Here is a tiny trained network, its code and every weight. The questions are about switching its units off for an input and a class, where a switched-off unit gives its printed mean instead of its output.

import numpy as np


def w(rows, s, z=0):
    codes = np.array(rows[::2]) - 128.0
    scale = np.full(codes.shape[1], s)
    scale[-1] = z or s
    return codes * scale


def f(y):
    return np.maximum(y, 0)


def log_softmax(a):
    a = a - a.max(-1, keepdims=True)
    return a - np.log(np.exp(a).sum(-1, keepdims=True))


def net(x, mask):
    res = np.array(x, float).reshape(1, 5) / 4 @ E
    y = f(res @ A[0][:, :-1].T + A[0][:, -1])
    res = res + np.where(mask, y, B[0][:, -1]) @ B[0][:, :-1]
    return log_softmax(res[-1] @ U[:, :-1].T + U[:, -1])


A, B = {}, {}
E = w([
[2,149,16,20],'x0',
[167,195,36,134],'x1',
[201,80,109,83],'x2',
[128,128,127,125],'x3',
[100,76,77,196],'x4',
],0.009)
A[0] = w([
[174,208,97,157,127],'n0',
[179,249,221,52,23],'n1',
[202,151,173,213,5],'n2',
[101,59,198,108,20],'n3',
[63,237,164,223,23],'n4',
[190,198,58,162,2],'n5',
[125,57,68,244,33],'n6',
[206,65,92,95,44],'n7',
],0.015,0.0079)
B[0] = w([
[100,158,165,177,204],'n0',
[124,6,50,179,220],'n1',
[95,222,94,90,255],'n2',
[54,165,215,149,194],'n3',
[195,89,175,20,198],'n4',
[45,116,227,121,187],'n5',
[129,14,52,182,230],'n6',
[189,102,162,34,187],'n7',
],0.024,0.0089)
U = w([
[21,179,46,53,109],'0',
[98,73,111,162,87],'1',
[76,123,224,180,101],'2',
[129,135,146,153,253],'3',
[167,111,172,96,140],'4',
[177,169,143,197,168],'5',
[250,202,125,230,75],'6',
[198,184,123,181,72],'7',
],0.011,0.023)

Each question gives the input, the list of numbers given to net, and the class t.
The units are the neurons (one row each of A and B). Each row of codes is followed by its name. A weight is (code - 128) times the scale printed after its matrix; where a second scale follows, it is the last column's (A, B and U).
mask holds one flag per neuron, in row order. A switched-off neuron (its flag False) gives its mean, the last column of its row in B, instead of its output. The means were averaged over made-up inputs and are rounded, as every weight is.
A unit's drop is (log p(t) with every unit on - log p(t) with that unit switched off) / (log p(t) with every unit on - log p(t) with every unit switched off).
The circuit of an input: a set's keep is (log p(t) with only the set's units on - log p(t) with every unit switched off) / (log p(t) with every unit on - log p(t) with every unit switched off). Starting from all 8 units, units are removed one at a time, each time the one whose removal leaves the highest keep (on an exact tie, the one counted first), for as long as the keep stays at least 0.8.
units of the circuit, in order: the units of the circuit, biggest drop first
top k neurons: the k neurons with the biggest drops, biggest first
drop of u: that unit's drop, to one decimal
input [2,-2,5,0,-5], class 1: top 2 neurons -> (n1 n2)
input [3,-5,-6,-4,0], class 4: top neuron -> (n4)
input [-4,2,-6,0,-5], class 4: top 2 neurons -> (n4 n6)
input [-5,0,8,-2,7], class 4: top 3 neurons -> (n7 n1 n2)
input [4,3,4,-8,4], class 3: top 2 neurons -> (n2 n1)
input [-1,-1,-4,-3,5], class 1: top 2 neurons -> (n6 n2)
input [0,-7,6,-4,5], class 2: top 3 neurons -> (n3 n1 n4)
input [-1,6,4,3,-5], class 2: top 3 neurons -> (n5 n0 n6)
input [0,5,6,1,0], class 4: top 3 neurons -> (n7 n3 n2)
input [-7,7,2,-6,-4], class 0: top 2 neurons -> (n2 n3)
input [5,-8,1,8,7], class 2: top 2 neurons -> (n3 n2)
input [-1,6,3,-6,-4], class 2: top 2 neurons -> (n5 n0)
input [3,-4,8,1,-3], class 4: top 2 neurons -> (n7 n2)
input [0,-6,-7,0,-7], class 1: units of the circuit, in order -> (n1)
input [7,0,-8,7,7], class 4: units of the circuit, in order -> (n4 n2)
input [-2,-8,8,5,-6], class 2: drop of n6 -> 0.4
input [-7,-1,4,-5,6], class 0: drop of n0 -> 0.0
input [4,-1,-7,2,5], class 4: drop of n4 -> 0.6
